a =
  1  -16  -15  -22   27  -18   -5   -1   -7  -21
  0  -17  -16  -20   27  -19   -4   -3   -6  -22
  1    8  -12   -8   29  -11  -14  -26   15  -13
Rows and columns are numbered from 1.
The entry at row 3, column 1: 1
The entry at row 1, column 1? 1
The entry in row 1 and column 3? -15
The entry directly below -5? -4
The entry in row 2 and column 3: -16
The entry just right of -7? -21
The entry in row 2 and column 1: 0
The entry at row 1, column 2? -16
The entry at row 3, column 2? 8
The entry just left of the smallest entry: -14
The entry directly above -26 -> -3
The top entry of the column that holds the largest entry? 27
The entry directly below -21? -22

Read these off the grid that follows.
1) Give the last entry in the row that holds the smallest entry.
2) Give the 1st entry on the main diagonal.
3) Give the second entry on the main diagonal.
4) Give the entry directly below the smallest entry.
5) Give the entry just right of -4.49.
6) Give the second entry in reading order.
7) Give the entry just left of the smallest entry.
8) Give the entry directly above the largest entry.
78.11	3.82	86.64	-109.22	-7.53	-126.91	12.48	-14.54	-58.40	13.65	35.75	-148.45	13.42	21.94	29.17
-62.93	-58.87	10.62	-36.33	16.15	-80.59	43.43	45.85	-110.10	109.73	-84.93	-140.75	20.50	80.72	-87.31
61.47	-164.61	20.58	53.28	-85.40	1.65	76.90	-2.50	-119.71	-106.56	55.13	17.24	28.13	-22.41	41.06
2.19	-71.72	-149.35	-143.01	-24.76	-80.00	107.12	-42.08	57.40	6.60	-3.81	91.08	30.58	2.76	-79.81
1.50	25.03	42.37	-139.06	-37.66	-104.17	90.00	-79.91	65.48	-14.95	67.23	-107.85	7.84	44.29	-0.34
42.22	-161.52	-58.64	-4.49	20.21	39.33	142.91	-17.08	45.45	-93.86	-7.96	-4.65	68.85	73.32	34.85
-30.44	-10.17	110.37	-122.80	38.65	-154.65	-56.40	-112.97	16.17	27.57	-21.46	26.27	59.82	-86.54	-40.15
5.76	-57.21	96.96	-27.98	24.11	30.38	-35.86	165.63	-54.59	-27.48	-56.55	22.32	73.34	92.10	-77.76
1) 41.06
2) 78.11
3) -58.87
4) -71.72
5) 20.21
6) 3.82
7) 61.47
8) -112.97

array([ -6,  -8, -25,  12,  13,  29,  15,   0,  12])
The third entry from the right is 15
Give the minimum.
Answer: -25
Give the last entry.
Answer: 12
The entry just left of -8: -6
The entry just right of the centre entry is 29

Read these off the grid that follows.
1) Find the first entry on the main diagonal.
2) Find the top-right entry.
3) Find the 5th entry from the end, reading row by row.
4) Find the entry just right of -18.
5) Find the third entry in reading order.
6) Find the last entry, reading row by row.
7) Find the fourth-last entry, reading row by row.
8) Find the 3rd entry on the main diagonal.
[[  7   7   1  13   9  13]
 [-22 -16   6 -17 -16  -8]
 [ 38   6   3  14  14   7]
 [ 32  -5   2   1   3  -4]
 [ 19 -16   2 -12 -10 -14]
 [ 35  -3  -2   5   4  -2]
 [-13 -11  13 -12  -7  -3]
 [-22 -17   7 -18 -16  -8]
 [ 37   2   1  10  11   3]
 [ 15  11   0  17  14  16]
 [ 30  17   4  24  24  20]
 [ 22 -15   0 -10  -9 -13]
 [ 38   2  -1  11  10   3]]
1) 7
2) 13
3) 2
4) -16
5) 1
6) 3
7) -1
8) 3

[[488 288 432 607 668 709 536]
 [425 440 754 554 385 426 345]
 [492 324 666 406 628 568 392]
 [471 220 608 415 660 597 534]
 [280 391 524 458 390 593 312]
 [507 700 320 543 522 678 484]]
The top-right entry: 536
The bottom-right entry: 484
The entry just right of 425 is 440
Report the top entry of the column that holds the smallest entry.
288
Report the second entry on the diagonal from the top-right corner.
426
The entry directly below 754 is 666
Report the second-last entry, reading row by row.
678
Report the smallest entry.
220
Report the top-left entry.
488
Report the entry in the bottom-left corner.
507
The smallest entry in the last column is 312
The entry directly above 534 is 392
Report the 4th entry from the end, reading row by row.
543
Report the entry directly above the largest entry.
432
Report the entry directly above the smallest entry.
324
